In the rows, zero is written as 128.
Each row of numbers belongs to one of the elements below and depends on some of the facts about them. Some rows are named. Which element is each other row?

Facts:
nerubri Σ:c χ:fopus μ:h ξ:plebre
nedrusa Σ:b χ:tizin μ:n ξ:driskan
skati Σ:d χ:pimum μ:t ξ:gostal
bregetim Σ:a χ:sagras μ:t ξ:pinutil
munur Σ:c μ:f ξ:miplal
zastostur Σ:c χ:daguflam μ:h ξ:klapom
bifla Σ:c μ:f ξ:druvi
lubal Σ:a χ:vove ξ:ravem
pesum Σ:a χ:mugra μ:k ξ:bipluk
tridrun Σ:d χ:steklik μ:l ξ:funen
tragran Σ:c χ:zogu ξ:pinutil
kemistis Σ:a χ:plugru μ:n ξ:dradrin
brusoste Σ:b χ:pamol μ:m ξ:flepo
sogar Σ:a χ:tragran ξ:pinutil
plakletu Σ:a χ:gadem ξ:grudrim
mebrus Σ:b χ:pakli μ:i ξ:flukla
trigin Σ:a ξ:plebre
gaven Σ:a μ:i ξ:fupim
leto Σ:a χ:dastu μ:m ξ:nibam
vebru Σ:d μ:e ξ:flepo
pabri Σ:d χ:miplo μ:q ξ:stifo
rapur Σ:b μ:r ξ:funen
kitrulan Σ:a χ:stunalem ξ:flukla
skupli Σ:a χ:zastostur μ:k ξ:klapom
groflos Σ:c χ:plogun ξ:livuk
pimum Σ:b μ:e ξ:gostal
trifan Σ:a χ:flogu μ:g ξ:vugi
tizin Σ:d μ:k ξ:driskan
dripli Σ:c μ:g ξ:kerir
plasir Σ:a χ:fleklil μ:r ξ:sisto
kluplim Σ:a χ:letruk μ:f ξ:ravem
miplo Σ:d χ:zazu μ:n ξ:stifo
vove Σ:b μ:j ξ:ravem
sagras Σ:a χ:rulo μ:q ξ:pinutil
zoplim Σ:c χ:zifes μ:g ξ:dradrin
skunik Σ:a χ:brusoste μ:k ξ:flepo
vozis Σ:a μ:g ξ:fuden
skestim Σ:a χ:drabas ξ:sapir
drofak Σ:b χ:braklu μ:i ξ:sisto
sadas Σ:c χ:zegralun μ:i ξ:trifesta
pevum Σ:a χ:drikam μ:n ξ:sezor
tubros Σ:b χ:nedrusa μ:j ξ:driskan
tiflo Σ:c χ:pabri μ:p ξ:stifo
kluseplo Σ:a χ:bristom ξ:piplus
daguflam Σ:b χ:grosta μ:t ξ:klapom
flugim Σ:d χ:nipal ξ:flepo
fekiskis Σ:a χ:disu ξ:zafluvar
biklin Σ:c μ:i ξ:bipluk
sibroni Σ:c μ:g ξ:tuflir
disu Σ:a μ:n ξ:zafluvar
lila Σ:d χ:drifebo μ:j ξ:zuden
stastal Σ:a μ:l ξ:piplus
treskas Σ:b χ:kodul μ:h ξ:grudrim
bistam Σ:a χ:skunik μ:f ξ:flepo
kadre Σ:c μ:o ξ:trifesta
brafla Σ:d χ:vebru μ:p ξ:flepo
vetril Σ:a χ:leto μ:i ξ:nibam
fleklil Σ:a χ:flipir μ:s ξ:sisto
fludrusul Σ:c χ:grasitri μ:h ξ:navu
buplamim Σ:a χ:brafla μ:t ξ:flepo
vova Σ:c μ:n ξ:vodril
nipal Σ:a χ:bistam μ:r ξ:flepo
kligrek Σ:c χ:pleplam μ:i ξ:pinutil
gadem Σ:d χ:treskas μ:f ξ:grudrim
lefa Σ:c χ:ziflo ξ:bipluk
bristom Σ:a χ:grasefu μ:u ξ:piplus
graguk Σ:b χ:beskem μ:m ξ:plebre
vefom Σ:b χ:kluplim μ:k ξ:ravem
grilin Σ:a χ:stoza μ:g ξ:druvi
ledrum Σ:c χ:pliskes μ:h ξ:nibam
mugra Σ:b χ:biklin ξ:bipluk
trenas Σ:c χ:pulim μ:e ξ:nibam
brogir Σ:c χ:zaporim μ:r ξ:dradrin
pliskes Σ:a μ:g ξ:nibam
skostur Σ:a χ:luvekos μ:f ξ:funen
drikam Σ:a ξ:sezor
dezar Σ:a χ:kadre μ:m ξ:trifesta
zazu Σ:a μ:i ξ:stifo
grovik Σ:a χ:sibroni μ:f ξ:tuflir
vostes Σ:a χ:tratis μ:t ξ:stesuvol
dobral Σ:d χ:pefluk μ:g ξ:fupim
pomok Σ:c χ:novizam μ:t ξ:plopem
nuban Σ:a χ:tristemun μ:k ξ:plebre
rogrosta Σ:a χ:fekiskis ξ:zafluvar
rulo Σ:c χ:sogar μ:r ξ:pinutil
zogu Σ:b χ:debros μ:k ξ:pinutil
plubrir Σ:c χ:munur μ:i ξ:miplal
luvekos Σ:a χ:rapur μ:o ξ:funen
debros Σ:d χ:kligrek μ:l ξ:pinutil
zetrekas Σ:a μ:t ξ:livuk
dusegri Σ:b χ:pesum μ:r ξ:bipluk
tratis Σ:b χ:klaflepan μ:f ξ:stesuvol
pulim Σ:d χ:vetril μ:r ξ:nibam
fonu Σ:b χ:trifan μ:t ξ:vugi
dreskiskik Σ:b χ:grovik μ:n ξ:tuflir
drabas Σ:b χ:tabun ξ:sapir
braklu Σ:a χ:plasir μ:g ξ:sisto
vinin Σ:b χ:nerubri μ:i ξ:plebre
nodor Σ:d χ:skestim ξ:sapir
plogun Σ:d χ:zetrekas μ:m ξ:livuk
tiskir Σ:a χ:nazuk μ:l ξ:driskan
tristemun Σ:c χ:vinin μ:j ξ:plebre
grasitri Σ:a μ:f ξ:navu
drifebo Σ:d μ:l ξ:zuden
bigesu Σ:d χ:sinon μ:i ξ:futrer
stoser Σ:a χ:kufus μ:m ξ:vazol
klaflepan Σ:d μ:q ξ:stesuvol
sinon Σ:b ξ:futrer
fasis Σ:b χ:mebrus μ:m ξ:flukla
pluflar Σ:b χ:graguk μ:g ξ:plebre
trutru Σ:d χ:buplamim μ:l ξ:flepo
fopus Σ:c χ:trigin μ:p ξ:plebre
gutu Σ:b χ:suklo μ:u ξ:sapir
grosta Σ:a ξ:klapom
flipir Σ:a μ:n ξ:sisto
fladrus Σ:c χ:vozis μ:k ξ:fuden
suklo Σ:b χ:gafladras ξ:sapir
letruk Σ:a χ:lubal μ:s ξ:ravem
drastol Σ:a χ:skati μ:q ξ:gostal
pleplam Σ:b χ:kepumem μ:e ξ:pinutil
steklik Σ:c χ:skostur μ:s ξ:funen
gamin Σ:a χ:grekin μ:k ξ:miplal
gedren Σ:a χ:gutu μ:f ξ:sapir
stoza Σ:b χ:zeflaflon μ:t ξ:druvi
stunalem Σ:a μ:t ξ:flukla
zale Σ:a χ:plelis μ:i ξ:fludas
plelis Σ:c χ:pebuskal μ:h ξ:fludas
plugru Σ:d μ:k ξ:dradrin
zaporim Σ:a χ:kemistis ξ:dradrin
pefluk Σ:d χ:stoplasta μ:f ξ:fupim
rumim Σ:c χ:stadreplu μ:o ξ:vazol
pebuskal Σ:c μ:f ξ:fludas
stikom Σ:b χ:zale μ:p ξ:fludas
grasefu Σ:a χ:stastal μ:k ξ:piplus
kepumem Σ:d μ:f ξ:pinutil
duvun Σ:c χ:dobral μ:e ξ:fupim
pamol Σ:b χ:trutru μ:q ξ:flepo
nadrel Σ:b μ:h ξ:divon
reskon Σ:c χ:plakletu μ:m ξ:grudrim
fuflok Σ:a χ:tiskir ξ:driskan
pakli Σ:a χ:kitrulan μ:f ξ:flukla
viza Σ:a χ:tiflo μ:u ξ:stifo
gafladras Σ:c χ:nodor μ:m ξ:sapir
tabun Σ:d ξ:sapir
lubigrar Σ:d χ:dripli μ:p ξ:kerir
flogu Σ:c μ:m ξ:vugi
stadreplu Σ:a χ:stoser μ:u ξ:vazol
dastu Σ:b χ:ledrum μ:f ξ:nibam
zoskur Σ:b χ:flugim μ:i ξ:flepo
grilal Σ:a μ:l ξ:vazol
kodul Σ:a μ:u ξ:grudrim
beskem Σ:a χ:nuban μ:l ξ:plebre
grekin Σ:c χ:plubrir μ:q ξ:miplal
zegralun Σ:d χ:dezar μ:j ξ:trifesta
stoplasta Σ:b χ:gaven μ:n ξ:fupim
ziflo Σ:b χ:dusegri μ:j ξ:bipluk
zifes Σ:a χ:brogir μ:f ξ:dradrin
zeflaflon Σ:d χ:bifla μ:e ξ:druvi
nazuk Σ:c χ:tubros μ:s ξ:driskan
kufus Σ:c χ:grilal μ:t ξ:vazol
novizam Σ:a μ:o ξ:plopem

Some rows with their names:
skostur: [ 80 127 119 132 126 116 139 104 126 109 168 173  74 143 147 159 113 119
 135 129 103 102 144  91  97 140 131 159 146 126 157]
nuban: [ 91 134 120 149 155 130 148 112 114 123  95 130  91 115  99 168 110 154
 132 106  79 108 123  87 115 147 135 173 148 119 115]
luvekos: [ 85 133 111 134 139 118 140 118 117 119 151 126 131 123 120 153 115 120
 133 117 114  99 125  80 110 118 104 152 128 126 132]
stadreplu: [109 126 136 142 151 126 149 123 124 102 123 148  55 156 136 148 107 103
 138 133 107 128 142 121 106  88 148 140 164 131 129]
zifes: [ 82 129 118 139 126 111 133 107 123 114 164 180  67 151 167 159 116 122
 136 128  98 108 141  97  97 133 131 161 133 122 151]
drastol: [105 121 104 138 137 111 148 133 115 132 140 131  71 137  83 145 115 112
 130 117 118 128 119  96  92 101 104 159 154 154  80]
trifan: [119 127 139 143 159 130 153 129 123 100 108 131  63 153 126 145 104 100
 139 133 112 133 138 125 111  70 148 133 170 131 118]
skestim: [ 93 127 141 141 172 127 141 129 101 102 103 109  88 118 148 130 111  86
 144 111 134 100 117 117 119  83 126  99 137 112 154]
zaporim: [107 137 134 139 160 134 149 122 119 101 106 101 123 128 120 145 105 107
 139 122 118 114 130 106 124  71 129 126 144 122 134]
grosta: [107 137 133 139 160 135 150 123 119 100 106 101 126 128 120 145 105 109
 140 122 117 114 131 105 124  71 130 127 143 123 133]
pamol: [116 111 119 125 133 148 150 133 118 126 155 148 147 121  49 115 137 207
 104 132 132 122 114 138  82 189  76 137 118 139  93]
tratis: [110 139 143 141 116 125 126  95 137 116 180 184  80 144 146 153 135 160
 132 131 131 118 126 121  86 191 103 149  85 116 142]
fonu: [116 141 133 143 113 123 128  99 132 124 172 161  84 130 119 147 135 162
 133 122 135 125 114 118  86 172  89 146  75 126 117]
rumim: [105 152 120 115 130 115 112 111 123 122 131 138 116 113 154 156 145 153
 128 115 117 120 111 113 101 139  86 138  90 131 113]
biklin: [128 125 132 108 164 133 143 146 119 136  96 123 107 130  65 128 142 113
 112 116 150 122 114 128  85 145  87 140 193 174  59]
grekin: [120 134 123 111 146 116 127 135 125 131 135 142  88 133 102 151 144 131
 113 123 132 129 114 119  87 157  85 147 154 155  79]
duvun: [102 145 117 112 121 111 115 107 125 126 147 165  87 123 153 156 147 149
 124 118 113 118 118 113  87 160  91 149 108 143 117]
pebuskal: [ 96 142 136 108 128 125 126  95 131 112 150 180  95 130 160 155 144 144
 122 125 109 101 136 114  89 181 114 148 136 139 161]
trutru: [ 90 124 112 108 130 143 146 134 101 133 150 157 135 123  64 113 143 153
 116 150  77 128 131 155  69 224 109 124 176 151  90]
sapir: [117 149 150 117 161 128 117 121 121 102  95 112  94 110 165 144 137  99
 131 120 141 116 118 136 115 104 105  90 120 125 141]
kerir: [126 156 143 117 153 139 122 119 133 106  86 115 140 122 157 149 136 121
 129 126 130 124 131 132 120  93 111 119 130 132 113]

Rows to name:
No name comes twice in this set of rows, the named rows included.
[ 81 156 133  77 122 119 137  96 114 115 189 174 158 141 160 127 132 143
 176 132 101 102 127 133  64 229 148 148 177 114 100] : kepumem
[102 149 127 109 138 123 121 112 125 120 137 133 140 113 136 155 143 147
 121 117 122 104 118 104 102 160  86 139 117 133 129] : kadre
[119 130 135 145 152 131 155 122 120 101  99 127  53 145 124 141 104 107
 143 127 109 137 136 127 108  57 150 130 159 138 116] : grilin
[100 141 130 107 134 124 126 105 128 119 145 160 107 124 137 154 144 140
 120 121 119 104 127 109  91 176  99 145 133 143 139] : kufus
[106 147 127 112 154 160 137 138 101 109  92  90 198  93  93 112 130 156
 136 147  86 134 125 172 111 152 120  79 140 111  89] : brafla
[ 81 126 117 137 135 121 144 113 116 123 150 157 107 140 136 146 118 117
 133 118 110  96 135  88  98 132 116 163 144 136 142] : stunalem
[ 91 134 118 132 145 140 145 117 114  79 134 117 159 114 145 148 106 187
 126 140  70 119 137 118 134  78 134 110  94  94 180] : nipal
[134 129 130  66 168 123 156 145 119 120 130 123 146 140  72 117 133 151
 143 110 164 121 102 130  70 145 109 152 224 161  22] : kligrek
[ 93 153 152 122 159 135 121 123  98 116 108 105 114 100 144 121 134  72
 156 128 122 111 113 155 102 173 120  70 134 106 125] : tabun
[ 88 131 107 140 124 109 136 111 117 121 152 157  74 137 143 154 117 126
 137 119 102 115 129  94  97 110 117 159 123 132 126] : vostes
[138 153 147 119 170 135 125 134 126 104  83  93 126 120 136 148 133 129
 129 124 132 138 114 141 123  87 107 107 126 125  97] : tiflo
[113 137 138 133 122 127 132 103 138 119 179 158 100 128 103 151 132 156
 128 128 146 114 120 111  88 192  90 146  96 123 125] : daguflam
[139 130 135 134 163 161 152 145 114 109 109  78 199 107  50 113 129 205
 111 127 136 135 101 147 119 116  78 100  90 120  91] : brusoste
[150 126 133 141 142 129 148 137 128 135 136 115  71 133  33 132 130 136
 122 121 165 148 100 130  82 141  75 137 127 160  45] : drofak

Now the same elements, written a new way:
Some rows with their names:
rumim: [138  78 157 149 142 135  98  82 145 127 104 153 148 128  70 111  76  86
 109  96 190 110 132 180  79 111 141 203]
zogu: [ 97 120 119 150 156 197 170 123 108 104 139 143 132 154 127  95 142  69
 125 121 118 169 107 186  67  68  55 117]
ledrum: [131 106 154 146 111  95 128 114 110 132 131 110 135 158  57 142 141  96
 124 130 162 107 176 169 129 140 134 184]
pebuskal: [118 152 173 143 119  83  91 128 101  96 140 108 119 153  53 147 141 134
 166 151 138 105 177 153 117 145 137 163]
fludas: [121 132 151 112 165 124 102 163 118 133 119 141 150 129 171 120 133 148
 119  99  94  97  89 111 185 176 120 107]
plelis: [136 102 153 144 119  95 124 105 110 128 132 119 140 157  58 144 140  94
 129 128 168 111 176 166 113 142 131 183]
klapom: [122 133 151 112 165 124 103 163 118 132 118 141 149 129 171 120 132 150
 119  98  93  98  88 109 186 174 121 108]
lefa: [ 96 130 187 146 136 107 122  77 135 142 118 156 156 123  91 122 126 115
 138 108 189 108 157 150 113  99 110 155]
tiflo: [135 117 145 143 134  99 129  89 108 142 115 145 150 157  64 157 137 120
 134 127 188 126 174 148  91 132 139 169]
druvi: [122 132 151 112 166 124 103 165 117 133 118 141 150 127 171 121 131 148
 120  98  94  97  88 110 186 175 121 108]
braklu: [152 124  82 116 117 138 168 122 137 168 125 127 132 161 174 166 147 156
  97 156 179 164 135  78 127 142 162 111]
graguk: [118 193 151 143 116 126 167  80 126 158 155 159 156 130 175 110 161  71
 222 138  86 197 156 180 126  92  31 128]
sagras: [104  93 129 112 168 134  66  98 142  63 152 135 108  78 116  97  77 119
 108 133 147 107  76  95  67 102 147 112]
leto: [105 167 134  88  99  84 158  88 188 152 155 114 151 114 176 123 161  87
 119 180  94 104 145  94 197 114  74 115]
vefom: [139 114 107 148 138 187 164  99 115 141 107 161 145 130 160 101 129  78
 167 124 123 176 115 187  69  68  63 149]
trutru: [164  82  93 138  86 112 167 127 125 126 116  73 114 128  98 149  97 145
  94  98 138 145 155 125  71 120 168 125]
fleklil: [133  84 111 136 110 153 109 133 179 104 146 105  96  91 137  97  87 122
  96 114 103 103  82 141 149 120 155 131]
steklik: [119  82 176 150 132 133 103  81 150 124 116 147 147 119  68 104  86  89
 112  96 184 104 133 180 104 108 132 192]
driskan: [121 134 150 113 164 124 101 164 118 136 115 142 149 128 172 120 132 148
 121 101  95  96  88 112 188 174 122 108]
gafladras: [ 81 170 195 137  99  78 161  77 159 165 140 138 159 142 139 129 161  70
 136 147 164  99 176 158 193  98  53 159]
gedren: [156 131  94  76 147  83  57 137 109  85 139 154 109 107 111 160 128 153
 167 197 119 116 154  80  75 127 160 137]

Which element is each row?
No name comes twice in this set of rows, the named rows included.
[165 119 102  70 130  86  96 127 107  67 148 110 128  96  95 148 125 167
 178 173  85 116 165  80  60 128 159 122] : bistam
[147  88  92 147  89 118 160 166 125 147 124  80  84 146  84 150 108 118
  90 110 152 143 142 134 124 140 168 125] : drifebo
[ 68 135 195 148 157 118 147  80 123 106 143 123 153 151  67 107 136  89
 109 105 189 106 150 144  96 102  97 118] : tragran
[ 74 179 200 143  85  82 167  81 154 162 149  92 157 150 109 120 162  73
 125 128 135  99 176 163 206 116  49 140] : flogu
[147  95 145 137 145  88 100  86 112 127 122 151 152 152  66 156 132  90
 148 133 186 122 175 157  75 134 126 193] : fludrusul
[142 148 103  99 118  90  81 187 107  80 153  93  83 130  70 141 138 157
 143 188  82 110 161  91 124 153 158 119] : grasitri
[116  83 177 150 125 134 109  83 150 125 117 142 144 122  66 103  86  90
 108  96 180 102 135 181 114 108 133 190] : nazuk
[102 143 124 127 102 126 133 115 162 131 141 121 114  99 156 108 132 148
 106 153 108 102 101 104 181 104 149 115] : skestim
[159  83  87 137 128 106 136 110 129 149 105 142 113 131 133 167  94 111
  95 117 186 167 129 114  71 125 168 139] : tridrun
[101  98 192 149 139 118  69  82 125  94 124 151 139  93  57 103  78 120
 138  99 174 100 136 173  96 104 133 177] : grekin
[107 194 143 138 128 126 169  83 122 153 140 160 158 125 176 108 162  68
 208 170  93 159 159 179 105  65  34 131] : fasis

Now the same elements, written a new way:
Known rows:
vugi: [125 120 126 149 147 131  92 134 127 140 131 136 115 143 111 139 103 144
 134 129 130 134 122 127 146 108 118 124 137 123 132 121 159 143 135 132
 126 146 130 128 134 120 144 129 112 124 129 131 137 125 152 118 151 119]
dastu: [131 163 127 116 140 130 173 116 138 141 136 116 141 132 186 118 140 125
 128 162 126 118  97  91 110  99 105 149 131 141 200 215 121 116 133 114
 124  89 119 120 148 129 126 103 155 146 141 134 115  73 122 116 112 140]
plopem: [124 121 126 150 148 132  92 135 126 141 131 136 116 143 111 139 103 144
 135 131 129 131 123 126 147 108 118 124 138 123 135 122 160 143 136 132
 125 146 129 128 133 122 144 129 112 124 127 132 137 125 152 118 150 118]
zeflaflon: [133 158  74  86 105 133 126 156 197 125  85 137 156  86 165 142 209 124
 123 161 120  74 152 119 195 197 106 123  78 126  81  79  13 126 102 122
 186 127 117 153  82 179 139 105 164 147 144 169  83 173 207  92  66 149]
sogar: [130 100 138 114 122 104 124 132 108 122 107 127 107 110 108 114 122 154
 134  99 134 146 135 158 127 140 136 110  92 110 125  89  91 124 101 128
 152 122 116 128 133 118  85 142 137 114 105 122 150 139 126 124 108 134]
kluplim: [153 166 121 135 108 121 121 105 116 141 124 110 117 123 177 139 177 165
 156 122 162 159  97  78 129 136 144 149 103 161 145 163  81 121 126 144
 121  88 100 136 105 129  81 129 160  91 159 126 119 130 142 111  78 132]
lila: [136 168  76 107  97 122 147 156 145 145  92 122 133 111 154 138 186 127
  98 137 111  78 155 105 166 197 140 128  79 109  75  73  49 120 123 137
 151 145 110 138  80 157 145 127 132 128 155 145  95 180 147 116  85 129]
rapur: [103  89 149 119 177 128 154 146 141 121 127 133 144 132  60 123  73  70
 119 108  89  95 167 173 113 114 123 112 161  87 138 101 169 140 139 104
 106 175 165  94 165 119 187 110 101 175  85 107 153 107  92 167 171 120]
futrer: [124 120 127 149 149 132  90 134 126 141 130 136 116 144 111 139 103 145
 135 130 130 134 122 126 147 108 117 124 138 122 134 121 160 144 135 133
 125 146 131 129 133 121 143 130 113 125 127 131 137 124 153 119 152 118]
flepo: [122 101 142 159 138 108  77 136 122 143 119 145 115 145 122 153  94 145
 120 135 149 131 120 144 134 107 121 106 147 121 131 131 156 127 126 121
 112 138 127 131 127 114 164 123 104 115 125 133 115 122 155 123 150 113]
lubigrar: [126 144  91 118 104 114 143 161 115 150  95 125 123 121 108 132 149 105
  89 110  99  79 179 127 157 209 159 123  90  95  54  37  78 123 131 141
 134 176 124 125  88 153 162 142  97 137 143 127 114 187 113 140 104 118]
trenas: [136 139 116  94 136 173 154 139 237  77 140 143 187 104 153 127 194 147
 123 180 130  95 112 129 128  62  72 119 157 137 148 185 128 137 122 114
 164  99 129 140 139 121 129  89 201 138 103 168  96 144 179  97 173 138]
sibroni: [128 130 150 138 146 134 151 124 143 129 151 132 139 131 135 120 123 120
 142 123 140 132 109 131 107  76 124 141 154 144 167 178 158 126 127 111
 111 121 129 115 162 116 147 112 151 140 121 128 141  90 108 133 146 121]
gutu: [122 124 116 100 136 166 157 142 177  99 148 143 188 119 111 110 158  91
 100 166 112  88 151 148 120 119  95 130 162 142 121 154 150 138 124 129
 167 120 152 134 141 155 140 120 156 163 107 152  96 158 155 120 181 134]
tretres: [125 120 126 150 148 131  91 134 126 140 130 136 116 144 111 140 103 145
 135 129 130 133 123 128 147 108 119 124 137 123 134 121 160 143 135 133
 126 146 129 129 133 121 146 130 112 124 128 131 137 125 154 118 152 118]
flogu: [120 106 160 144 154 133 145 130 127 127 152 137 135 135  92 115  93 100
 134 103 127 131 135 154 102  85 136 133 164 128 146 142 182 131 133 111
 102 151 143 103 169 112 161 123 123 149 107 115 156 101  86 153 166 114]
zastostur: [115  90 158 141 140 145 148 128  93 119 167 134 145 148  60 102  81  83
  96 113 114 129 155 172  85 110 146 129 177 131 118 123 216 133 134 133
 116 151 160 113 161 124 148 151  96 141 103 105 142 136  75 166 201 112]
plubrir: [115 118 142 125  76 164 150  93  66 109 190 139 140 153 155  51 114 114
  79 192 134 169 103 130  72 129 123 149 156 191 134 204 201 112 122 154
 172  67 134 155 155 161  87 175 104 127 135 142  92 128  96 116 173 144]
daguflam: [115 108 132 112 159 147 152 152 189 109 135 147 168 113  93 122 128  88
 123 129 112  87 151 171 131  99 106 120 158 116 127 124 147 137 119 100
 136 156 150 114 156 133 185 103 148 167  98 140 132 125 134 136 165 125]
pleplam: [137 119 108  65 137 133 176 153 220  77 124 142 178  86 161 135 157 118
 120 170 108  68 121 190 134  80  35  98 138 106 153 171 117 125  86  93
 201  92 137 159 138 118  88 115 221 156 108 172 124 113 189  88 144 166]
vinin: [107 122 125 108  80 177 180  80  70 100 183 115 134 156 163  65 106  95
  54 216  92 151  96 150  82 147 121 134 143 154 140 175 200 101 112 141
 175  74 149 170 133 157 113 161  79 109 157 116  93  96  94 133 158 169]

Name these rows:
No name comes twice in this set of rows, the named rows included.
[121 118 123 152 143 154 101 121 136 127 139 128 112 143 106 141 108 143
 123 139 117 139 108 146 154 102 130 118 135 114 127  97 171 138 120 124
 127 154 134 142 126 117 173 122  99  98 141 114 143 111 148 131 152 128] : plebre
[121 132 133 125  71 167 168  97  69 108 188 130 143 158 160  57 128 128
  63 196 130 158 103 117  64 119 126 145 155 178 128 207 207 111 133 163
 165  68 126 153 144 144  87 177 108 114 139 142  84 146  84 118 190 137] : sadas
[108  79 155 118 135 107 138 136 129 109 128 142 149 130 117 137  75  75
  96 146 114 101 145 187  93 119 103  97 172 107 129 148 171 109 124  98
 116 127 159 127 142 119 160 123 108 156 104 127 112 103 111 151 162 133] : pamol
[116 126 127 104 142 149 158 135 175 111 136 138 162 119 139 109 140 107
 119 161 116 102 126 140 123 102  97 128 145 130 153 164 132 128 122 108
 147 120 138 124 153 139 154 103 151 162 108 147 113 109 140 119 146 138] : tubros
[105  82 162 124 146 135 139 119  90 106 156 131 133 147  71 103  50  79
 110 125  96 137 151 165  85 119 123 120 172 116 134 131 209 135 147 128
 118 140 168 111 167 119 121 146  84 161  91 104 148 109  75 164 185 131] : ledrum
[136 128 148 138  96  90  94 105 111 136 104 126 105 121 200 141 145 170
 148 140 177 172  90 101 117 136 137 124 105 152 149 168  67  99 116 119
 107  77  98 138 109 121 104 115 132  95 141 137  98 105 141 113  65 135] : bistam
[125 129 105 129 135 103 132 168 111 163  92 123 122 120  66 151 125  75
 110  70  97  74 203 144 164 219 172 126 100  88  54  11  82 134 132 134
 113 203 142 106  97 155 176 135  91 150 133 107 140 178 107 163 102 108] : pulim
[127 168  80 115  33 130 154 120  33 154 132 118 112 146 178  76 159 121
  48 179 114 126 142  91 121 247 163 147  77 157  58 106  98 100 128 181
 179  99 106 164  77 189  91 193  73 111 184 141  65 192 100 112  98 140] : bigesu
[119  68 163 126 166 122 161 157 137 116 139 144 141 121  41 110  84  98
 108  82 115 106 162 219 104  78 127 104 154  93 130  94 183 135 101 103
 136 168 151 103 180 103 154 131 137 148  75 115 173 125  91 156 192 110] : rulo
[134 135 112 136 102  80 122 154 103 171  83 126 121 121 137 164 148 100
  91 110 136  87 166 135 147 210 166 118  96 110  76  69  56 102 111 122
 111 150 118 127  79 155 173 124 103 118 157 123  91 162 129 144  77 115] : flugim
[136 147 139 136 140 139 168 128 148 129 149 123 141 137 139 126 139 134
 125 127 136 122 109 113  98  65 129 139 152 131 164 182 166 125 140 121
 103 123 121 111 152 101 146 114 152 128 125 127 135 109  94 133 160 114] : zoplim
[152 180 118 130  99 121 127 112 121 136 122 113 115 125 188 133 178 178
 156 125 158 156  97  54 125 130 140 152 102 156 139 169  82 122 146 148
 113  91  93 130 106 120  74 130 159 104 153 136 118 139 126 108  85 127] : gedren
[132 132 122 126  52 146 115  86  34 120 160 123 119 145 157  77 142 141
  89 166 145 188 114 105  95 192 152 147 115 189  94 151 139 113 123 183
 170  64 120 168 104 167  40 194  95  90 155 131  85 174 117 115 124 146] : zale
[115 110 139 109 141 176 157 107 183  81 150 123 150 121 129 119 133 123
 114 176 104 131 100 164 122  79 102 112 150 120 163 147 160 126 107 103
 147 111 150 142 147 118 156  91 136 116 112 117 127  86 141 135 156 155] : tristemun

